Below is a small trained network, with its code and all its weights. Each question gives an input and a class and asks what happens when units are switched off, that is, made to give their printed mean instead of their output.

import numpy as np


def w(rows, s, z=0):
    codes = np.array(rows[::2]) - 128.0
    scale = np.full(codes.shape[1], s)
    scale[-1] = z or s
    return codes * scale


def f(y):
    return np.maximum(y, 0)


def log_softmax(a):
    a = a - a.max(-1, keepdims=True)
    return a - np.log(np.exp(a).sum(-1, keepdims=True))


def net(x, mask):
    res = np.array(x, float).reshape(1, 4) / 4 @ E
    y = f(res @ A[0][:, :-1].T + A[0][:, -1])
    res = res + np.where(mask, y, B[0][:, -1]) @ B[0][:, :-1]
    return log_softmax(res[-1] @ U[:, :-1].T + U[:, -1])


A, B = {}, {}
E = w([
[106,27,42,97],'x0',
[29,133,48,148],'x1',
[210,62,71,246],'x2',
[2,122,213,185],'x3',
],0.0086)
A[0] = w([
[91,150,216,61,250],'n0',
[97,133,169,76,101],'n1',
[79,146,95,201,125],'n2',
[172,153,121,103,179],'n3',
[90,173,195,54,100],'n4',
[222,164,77,113,133],'n5',
[139,164,250,197,187],'n6',
[131,2,99,97,144],'n7',
[112,147,133,164,253],'n8',
[114,95,65,156,185],'n9',
[129,124,100,98,124],'n10',
[123,153,141,144,65],'n11',
],0.017,0.0027)
B[0] = w([
[132,204,150,95,233],'n0',
[122,167,136,85,182],'n1',
[56,149,54,146,180],'n2',
[177,145,102,125,161],'n3',
[121,215,149,80,220],'n4',
[226,106,48,113,200],'n5',
[143,150,164,252,249],'n6',
[120,39,210,99,202],'n7',
[115,142,99,157,168],'n8',
[60,98,101,106,186],'n9',
[142,107,135,128,149],'n10',
[125,127,139,137,148],'n11',
],0.028,0.018)
U = w([
[109,242,180,86,134],'0',
[110,202,156,248,97],'1',
[44,160,96,156,149],'2',
[96,85,181,98,253],'3',
[93,167,170,131,16],'4',
[182,134,107,118,194],'5',
],0.011,0.0034)

Each question gives the input, the list of numbers given to net, and the class t.
The units are the neurons (one row each of A and B). Each row of codes is followed by its name. A weight is (code - 128) times the scale printed after its matrix; where a second scale follows, it is the last column's (A, B and U).
mask holds one flag per neuron, in row order. A switched-off neuron (its flag False) gives its mean, the last column of its row in B, instead of its output. The means were averaged over made-up inputs and are rounded, as every weight is.
A unit's drop is (log p(t) with every unit on - log p(t) with that unit switched off) / (log p(t) with every unit on - log p(t) with every unit switched off).
The circuit of an input: a set's keep is (log p(t) with only the set's units on - log p(t) with every unit switched off) / (log p(t) with every unit on - log p(t) with every unit switched off). Starting from all 12 units, units are removed one at a time, each time the one whose removal leaves the highest keep (on an exact tie, the one counted first), for as long as the keep stays at least 0.8.
units of the circuit, in order: the units of the circuit, biggest drop first
unit that matters most: the unit with the biggest drop
top k neurons: the k neurons with the biggest drops, biggest first
drop of u: that unit's drop, to one decimal
input [5,-7,3,-7], class 5: unit that matters most	n5
input [-8,6,-3,6], class 1: top 3 neurons	n6, n8, n2
input [-8,0,-3,2], class 1: top 4 neurons	n6, n7, n8, n9
input [4,2,4,-6], class 5: top 2 neurons	n5, n3
input [-6,-6,-4,7], class 1: top 3 neurons	n6, n7, n8
input [6,8,-1,2], class 2: top 2 neurons	n2, n9
input [6,-4,0,-5], class 5: top 2 neurons	n5, n3
input [0,-7,-1,2], class 1: top 2 neurons	n6, n7
input [8,7,4,5], class 2: top 2 neurons	n2, n9
input [7,-1,4,-6], class 3: top 2 neurons	n7, n9
input [2,3,1,2], class 2: top 2 neurons	n6, n2
input [-1,5,1,6], class 2: top 2 neurons	n2, n6
input [3,0,7,1], class 3: drop of n7	0.3
input [0,3,3,-2], class 2: drop of n9	0.2
input [7,4,5,4], class 3: units of the circuit, in order	n7
input [-4,5,-1,2], class 1: drop of n3	0.0
